Here is a tiny trained network, its code and every weight. The questions are about switching its units off for an input and a class, where a switched-off unit gives its printed mean instead of its output.

import numpy as np


def w(rows, s, z=0):
    codes = np.array(rows[::2]) - 128.0
    scale = np.full(codes.shape[1], s)
    scale[-1] = z or s
    return codes * scale


def f(y):
    return y / 2 * (1 + np.tanh(0.7978845608 * (y + 0.044715 * y**3)))


def log_softmax(a):
    a = a - a.max(-1, keepdims=True)
    return a - np.log(np.exp(a).sum(-1, keepdims=True))


def net(x, mask):
    res = np.array(x, float).reshape(1, 5) / 4 @ E
    y = f(res @ A[0][:, :-1].T + A[0][:, -1])
    res = res + np.where(mask, y, B[0][:, -1]) @ B[0][:, :-1]
    return log_softmax(res[-1] @ U[:, :-1].T + U[:, -1])


A, B = {}, {}
E = w([
[20,129,108,123,145,110,179,134],'x0',
[116,181,150,131,80,142,126,240],'x1',
[139,125,57,250,86,116,121,123],'x2',
[128,127,127,129,128,128,128,128],'x3',
[128,128,128,128,128,128,128,128],'x4',
],0.012)
A[0] = w([
[116,126,138,126,142,123,130,137,106],'neuron 1',
[140,108,62,164,148,128,130,61,147],'neuron 2',
[3,131,97,130,151,120,156,131,169],'neuron 3',
[24,123,100,128,145,118,154,133,167],'neuron 4',
[137,132,143,121,115,110,140,139,180],'neuron 5',
[138,128,35,190,79,119,127,126,178],'neuron 6',
[117,156,213,90,94,138,133,224,133],'neuron 7',
[115,135,113,132,130,125,124,113,105],'neuron 8',
[183,117,135,130,134,128,124,140,255],'neuron 9',
[118,129,112,119,135,131,130,114,120],'neuron 10',
[134,124,128,124,133,128,128,130,226],'neuron 11',
[118,137,110,138,110,125,135,129,85],'neuron 12',
[123,115,155,96,179,134,121,74,179],'neuron 13',
[134,122,85,160,129,123,134,70,116],'neuron 14',
[124,149,100,173,48,130,124,218,71],'neuron 15',
[138,110,145,98,197,119,134,81,201],'neuron 16',
[105,115,139,120,151,133,131,137,107],'neuron 17',
[127,126,155,94,148,127,126,133,227],'neuron 18',
],0.022,0.0076)
B[0] = w([
[104,156,129,132,124,129,143,105,134],'neuron 1',
[148,131,83,125,203,89,97,96,224],'neuron 2',
[28,101,128,125,148,89,174,132,250],'neuron 3',
[43,109,122,120,145,106,168,126,231],'neuron 4',
[147,139,136,114,133,138,120,157,146],'neuron 5',
[154,139,56,209,67,93,121,83,254],'neuron 6',
[113,214,79,123,185,104,98,187,239],'neuron 7',
[128,93,126,146,129,100,121,155,135],'neuron 8',
[198,145,138,118,134,175,85,106,192],'neuron 9',
[129,95,148,151,131,100,114,147,138],'neuron 10',
[152,133,153,111,145,142,105,122,156],'neuron 11',
[107,111,104,128,110,128,135,142,140],'neuron 12',
[128,76,188,133,82,143,135,115,212],'neuron 13',
[128,145,76,127,178,104,119,118,195],'neuron 14',
[115,106,166,131,3,174,162,164,230],'neuron 15',
[149,75,174,111,104,165,157,85,219],'neuron 16',
[112,182,159,141,115,97,153,90,147],'neuron 17',
[130,114,187,77,172,154,117,165,190],'neuron 18',
],0.04,0.021)
U = w([
[234,63,224,65,120,233,68,96,254],'0',
[236,162,57,175,183,125,9,65,142],'1',
[211,223,117,73,204,178,9,202,205],'2',
[225,131,135,172,3,222,77,136,156],'3',
[82,28,226,66,134,127,190,99,118],'4',
[88,106,33,175,207,40,134,87,63],'5',
[60,189,112,72,226,77,133,206,87],'6',
[68,72,118,167,20,121,197,152,11],'7',
],0.0044,0.0021)

Each question gives the input, the list of numbers given to net, and the class t.
The units are the neurons (one row each of A and B). Each row of codes is followed by its name. A weight is (code - 128) times the scale printed after its matrix; where a second scale follows, it is the last column's (A, B and U).
mask holds one flag per neuron, in row order. A switched-off neuron (its flag False) gives its mean, the last column of its row in B, instead of its output. The means were averaged over made-up inputs and are rounded, as every weight is.
A unit's drop is (log p(t) with every unit on - log p(t) with that unit switched off) / (log p(t) with every unit on - log p(t) with every unit switched off).
most important unit: the unit with the biggest drop
top k neurons: the k neurons with the biggest drops, biggest first
drop when u is switched off: that unit's drop, to one decimal
input [-3,0,8,-5,-8], class 1: most important unit : neuron 2
input [4,-7,0,3,-4], class 4: top 4 neurons : (neuron 16; neuron 6; neuron 7; neuron 13)
input [0,8,1,-3,0], class 3: top 4 neurons : (neuron 15; neuron 3; neuron 4; neuron 2)
input [8,0,-8,7,3], class 4: top 2 neurons : (neuron 16; neuron 13)
input [0,3,-1,2,-4], class 2: top 2 neurons : (neuron 3; neuron 4)
input [6,4,0,0,2], class 6: top 2 neurons : (neuron 7; neuron 6)
input [0,-6,-6,2,-4], class 0: top 2 neurons : (neuron 3; neuron 4)
input [-5,6,1,0,1], class 3: top 2 neurons : (neuron 15; neuron 2)
input [0,2,5,0,-6], class 3: top 2 neurons : (neuron 3; neuron 4)
input [-7,4,0,-2,-5], class 2: top 2 neurons : (neuron 7; neuron 6)
input [-5,2,6,-5,-5], class 3: drop when neuron 15 is switched off : 0.4
input [-4,6,2,-2,-5], class 3: drop when neuron 15 is switched off : 0.6
input [-8,0,7,-5,-5], class 1: drop when neuron 2 is switched off : 0.5
input [-1,8,3,-5,-6], class 3: drop when neuron 3 is switched off : 0.2
input [0,-3,6,-1,-4], class 1: top 2 neurons : (neuron 3; neuron 4)
input [1,-2,-6,-6,0], class 4: most important unit : neuron 9
